[-10  16   4 -36  -7  26] result: 16

[[-22  16 -10 -15  21 -23]
 [ 30  -5  -3   4 -25  33]
 [ 11 -29  25  28 -15  10]] result: -29

[[-28 -28  21 -25 -21  35]
 [ 22  23 -10  23 -10  -4]] result: 23

[ -4 -14  14  32 -40  24] result: -14

[-34  32   7  20  10  21] result: 32

[-11  11 -31  -9  20 -20] result: 11

[-36   9  12  -7  31 -40] result: 9

[ 16   3  34 -24  32  23] result: 3

[ 29  14   7   6   6 -30] result: 14
---
((188, 168, 191, 161), (160, 106, 105, 25), (147, 189, 206, 218)) 191
(7, 5, 2, 7, 5) 2
(3665, 7187, 6419, 2714, 6676, 8452, 3457) 6419
(803, 317, 181, 510, 668) 181
(51, 102, 108, 197, 172) 108
((-572, -898, 571, 134, 466), (469, 622, 53, 774, -19), (98, 701, -481, -99, -499)) 571
(715, 243, 786, 732, 480, 745, 473) 786
---
[[  1  14 -12  11]
 [  1 -11  -7   7]
 [ -7  10 -38  28]] Out: 1

[-33   0  10   5   4  -2] Out: -33

[ 16 -26  15  17 -20  14  36] Out: 16

[ 12 -38  14   3  21  29 -24] Out: 12

[[  6   1  -3  -3  -2   1]
 [ 13   6   4  -3  -1   4]
 [-31 -30  -8  12  37  16]] Out: 6

[-14  36 -23  34 -18 -13] Out: -14

[ 26 -26 -38  10   2] Out: 26
---
-634	-44	510	343	963	282 gives -634

220	147	171	150	123	97
51	47	168	118	116	171
235	173	131	140	181	133
gives 220

151	953	535	586	729	210 gives 151

79	49	6	46	53
78	50	6	46	53
67	14	86	59	81
gives 79

128	203	20	55 gives 128

670	955	100	890	703	748	620 gives 670

3124	7884	6175	7748	5839	7134	3241 gives 3124

13	29	235	251	23 gives 13

426	130	798	603	689 gives 426
---
[38  9 17 12  8] out 17

[[  5 -15 -14  14 -35 -13  14]
 [  5  -8  -7   3  -3 -12  11]] out -14

[[ 16 -12   2   7  11 -14  11]
 [-14  -1 -17 -15 -30  20 -13]
 [-16 -10 -15 -15  -3   4  -4]] out 2

[[ 36 -22 -11   9 -18]
 [ 37 -26 -13   8 -20]
 [ 30 -24 -12   6 -19]] out -11

[[  1  -4 -38 -22  19  11]
 [ 17   4 -34   5  34  13]
 [-33  -8  12  16  -2  33]] out -38

[ -7 -15  34 -13 -13] out 34

[40 22 -9 28  6 -3 24] out -9

[-38 -29 -10  22] out -10

[[  3   4 -33   5]
 [  6  -2 -17   3]
 [  2   0   6   0]] out -33

[[ -4  29 -25 -25]
 [-22 -18 -19 -14]] out -25
---
[[ -9  -2 -15  30   4  -1  17]
 [-13   9 -21  -4  -8  -2  32]
 [  0  -5  -5  -9   0  -1   5]] => -4

[-37 -28 -36 -22 -23 -27 -28] => -22

[ 29  -8  32 -34 -10] => 32

[[ -7 -18   3  -8  18]
 [  1 -21 -32   9   4]
 [-12 -24   7 -22  28]] => -32

[ 0  0  4 36 35] => 4

[ 9  8 32 39  1] => 32
---
[[-22  -8  11  12 -18]
 [-32 -31  15   4  -2]
 [-18  27  19 -21   3]]
11

[ 21  15 -34 -18]
-34

[-17   9  15  39]
15

[38 17 13 31 25 36 25]
13

[-12   7   6  11 -31]
6

[ -5  36  18  -9 -35]
18

[[  0  10  -9 -40]
 [ 34  14   0 -14]]
-9

[[  6 -12 -30 -24]
 [-11 -28 -10  28]
 [  5 -19  -1   5]]
-30

[31  3 12 21 -7 14]
12

[-28  -5 -35   5  -8   8  10]
-35
---
(0.8, -0.3, -0.9, -0.5, 1.1, -1.4)
0.8
(1.447, -0.490, 0.956, -1.689, 0.392)
1.447
(-0.163, 0.180, -0.070, -0.128, -0.124, -0.175)
-0.163
(0.5, -1.7, -0.7, -0.4, 1.5)
0.5
(68.06, 14.28, 154.24, 50.11, -151.46, -170.70)
68.06
(2.859, 19.288, -6.924, -15.740, -16.352, -4.950)
2.859
---
[[-794, -484, -117, 793, -307, -332], [1, -535, -538, 406, -170, -330], [-70, -560, 74, 635, -147, -430]] -> 635
[175, 165, 199, 41] -> 165
[84, 17, 71, 87] -> 17
[93, 70, 29, 14] -> 70
[3559, 5674, 2819, 8254] -> 5674
[114, 152, 34, 76, 87, 206] -> 76
[9405, 5871, 4605, 5080, 1848, 6399, 3841] -> 1848
